Here is a tiny trained network, its code and every weight. The questions are about switching its units off for an input and a class, where a switched-off unit gives its printed mean instead of its output.

import numpy as np


def w(rows, s, z=0):
    codes = np.array(rows[::2]) - 128.0
    scale = np.full(codes.shape[1], s)
    scale[-1] = z or s
    return codes * scale


def norm(h):
    return h / np.sqrt((h * h).mean(-1, keepdims=True) + 1e-5)


def f(y):
    return y / 2 * (1 + np.tanh(0.7978845608 * (y + 0.044715 * y**3)))


def log_softmax(a):
    a = a - a.max(-1, keepdims=True)
    return a - np.log(np.exp(a).sum(-1, keepdims=True))


def net(x, mask):
    res = np.array(x, float).reshape(1, 8) / 4 @ E
    u = 0
    for l in range(4):
        y = f(norm(res) @ A[l][:, :-1].T + A[l][:, -1])
        res = res + np.where(mask[u : u + 10], y, B[l][:, -1]) @ B[l][:, :-1]
        u += 10
    return log_softmax(norm(res)[-1] @ U[:, :-1].T + U[:, -1])


A, B = {}, {}
E = w([
[195,101,150],'x0',
[129,129,129],'x1',
[126,128,127],'x2',
[84,151,254],'x3',
[131,126,127],'x4',
[130,126,129],'x5',
[127,127,131],'x6',
[198,220,92],'x7',
],0.0087)
A[0] = w([
[10,53,132,252],'0.n1',
[134,123,174,101],'0.n2',
[215,54,117,132],'0.n3',
[95,43,108,92],'0.n4',
[127,93,138,52],'0.n5',
[134,77,147,157],'0.n6',
[146,38,159,58],'0.n7',
[36,97,59,65],'0.n8',
[155,69,72,90],'0.n9',
[126,101,104,173],'0.n10',
],0.011,0.0022)
B[0] = w([
[104,143,14,254],'0.n1',
[50,83,213,139],'0.n2',
[121,94,116,193],'0.n3',
[195,105,68,180],'0.n4',
[203,157,244,126],'0.n5',
[51,3,205,153],'0.n6',
[146,86,204,165],'0.n7',
[114,87,48,179],'0.n8',
[185,130,164,179],'0.n9',
[121,3,133,150],'0.n10',
],0.0055,0.0062)
A[1] = w([
[116,134,99,69],'1.n1',
[132,215,180,136],'1.n2',
[166,88,102,192],'1.n3',
[62,110,186,103],'1.n4',
[106,228,151,185],'1.n5',
[136,80,154,50],'1.n6',
[70,121,178,52],'1.n7',
[133,181,254,251],'1.n8',
[21,99,191,107],'1.n9',
[120,235,154,182],'1.n10',
],0.0095,0.0014)
B[1] = w([
[91,143,90,134],'1.n1',
[206,72,196,199],'1.n2',
[106,105,182,205],'1.n3',
[51,117,74,185],'1.n4',
[188,90,253,216],'1.n5',
[149,83,156,141],'1.n6',
[126,150,82,160],'1.n7',
[124,50,181,254],'1.n8',
[62,147,101,235],'1.n9',
[210,97,213,222],'1.n10',
],0.0075,0.0033)
A[2] = w([
[134,203,193,74],'2.n1',
[185,141,135,251],'2.n2',
[208,162,187,131],'2.n3',
[2,127,189,88],'2.n4',
[98,87,114,130],'2.n5',
[129,85,149,150],'2.n6',
[142,82,115,62],'2.n7',
[117,103,133,129],'2.n8',
[75,168,88,201],'2.n9',
[133,73,147,74],'2.n10',
],0.016,0.0023)
B[2] = w([
[127,77,220,172],'2.n1',
[56,183,218,205],'2.n2',
[217,81,58,239],'2.n3',
[90,138,147,253],'2.n4',
[102,89,81,196],'2.n5',
[120,102,103,192],'2.n6',
[96,69,153,172],'2.n7',
[105,102,73,155],'2.n8',
[135,151,254,190],'2.n9',
[189,68,138,189],'2.n10',
],0.0068,0.0056)
A[3] = w([
[253,176,91,252],'3.n1',
[130,95,171,121],'3.n2',
[82,145,148,91],'3.n3',
[177,108,152,107],'3.n4',
[145,164,147,45],'3.n5',
[65,119,97,182],'3.n6',
[113,229,83,71],'3.n7',
[123,68,79,18],'3.n8',
[187,30,91,194],'3.n9',
[199,233,70,108],'3.n10',
],0.014,0.0024)
B[3] = w([
[19,217,113,216],'3.n1',
[163,131,202,165],'3.n2',
[85,167,162,136],'3.n3',
[29,157,94,164],'3.n4',
[120,10,66,124],'3.n5',
[39,185,115,178],'3.n6',
[224,94,138,154],'3.n7',
[230,103,97,174],'3.n8',
[162,206,83,255],'3.n9',
[195,255,169,178],'3.n10',
],0.0052,0.0084)
U = w([
[97,108,13,251],'0',
[166,252,124,83],'1',
[191,48,75,185],'2',
[151,251,93,36],'3',
[9,169,140,97],'4',
[167,128,230,76],'5',
[43,74,156,211],'6',
[201,128,197,94],'7',
],0.016,0.0013)

Each question gives the input, the list of numbers given to net, and the class t.
The units are the neurons (one row each of A and B). Each row of codes is followed by its name. A weight is (code - 128) times the scale printed after its matrix; where a second scale follows, it is the last column's (A, B and U).
mask holds one flag per neuron, layer by layer. A switched-off neuron (its flag False) gives its mean, the last column of its row in B, instead of its output. The means were averaged over made-up inputs and are rounded, as every weight is.
A unit's drop is (log p(t) with every unit on - log p(t) with that unit switched off) / (log p(t) with every unit on - log p(t) with every unit switched off).
The circuit of an input: a set's keep is (log p(t) with only the set's units on - log p(t) with every unit switched off) / (log p(t) with every unit on - log p(t) with every unit switched off). Starting from the 12 units with the biggest drops (on a tie, the unit counted first), units are removed one at a time, each time the one whose removal leaves the highest keep (on an exact tie, the one counted first), for as long as the keep stays at least 0.8.
units of the circuit, in order: the units of the circuit, biggest drop first
unit that matters most: the unit with the biggest drop
k most important neurons: the k neurons with the biggest drops, biggest first
k most important neurons of layer l: the k neurons of layer l with the biggest drops, biggest first
drop when u is switched off: that unit's drop, to one decimal
input [-3,8,5,-6,8,4,-5,2], class 1: unit that matters most => 3.n10
input [6,5,2,-6,-8,3,7,1], class 3: units of the circuit, in order => 1.n8; 3.n1; 2.n2
input [-6,-2,-6,2,2,-6,6,8], class 5: units of the circuit, in order => 2.n1; 1.n5
input [3,6,6,0,6,-4,-1,1], class 3: 2 most important neurons => 3.n9; 1.n4
input [-1,1,1,0,0,7,-1,0], class 0: 3 most important neurons of layer 0 => 0.n8; 0.n9; 0.n5
input [5,7,-7,-1,-3,-4,8,-6], class 2: 3 most important neurons of layer 3 => 3.n1; 3.n8; 3.n9
input [0,-1,-1,-5,-8,8,-6,1], class 1: 2 most important neurons => 1.n8; 0.n6
input [-1,2,0,1,8,-5,-8,-1], class 4: 2 most important neurons => 2.n9; 2.n3
input [-1,3,-5,6,8,3,-2,-4], class 4: 2 most important neurons => 0.n1; 1.n9
input [-8,-7,1,1,-8,5,6,6], class 5: 3 most important neurons => 2.n1; 0.n1; 1.n5
input [-7,-6,3,-1,0,7,8,1], class 1: 2 most important neurons of layer 0 => 0.n6; 0.n2
input [7,8,0,8,8,7,1,-2], class 6: 2 most important neurons of layer 1 => 1.n4; 1.n9
input [-8,-7,5,-1,8,3,2,-4], class 0: 3 most important neurons => 0.n1; 0.n8; 2.n2
input [7,-1,-6,-8,5,8,-3,6], class 3: unit that matters most => 3.n1
input [2,-4,0,0,3,4,-3,2], class 3: 2 most important neurons of layer 2 => 2.n3; 2.n9
input [-4,-7,-5,-6,-3,6,8,2], class 1: drop when 3.n10 is switched off => 0.2
input [5,-3,1,8,2,-2,-6,-3], class 6: drop when 1.n8 is switched off => 0.2
input [-2,-8,-7,-3,-5,-8,-2,-7], class 0: drop when 1.n5 is switched off => 0.1
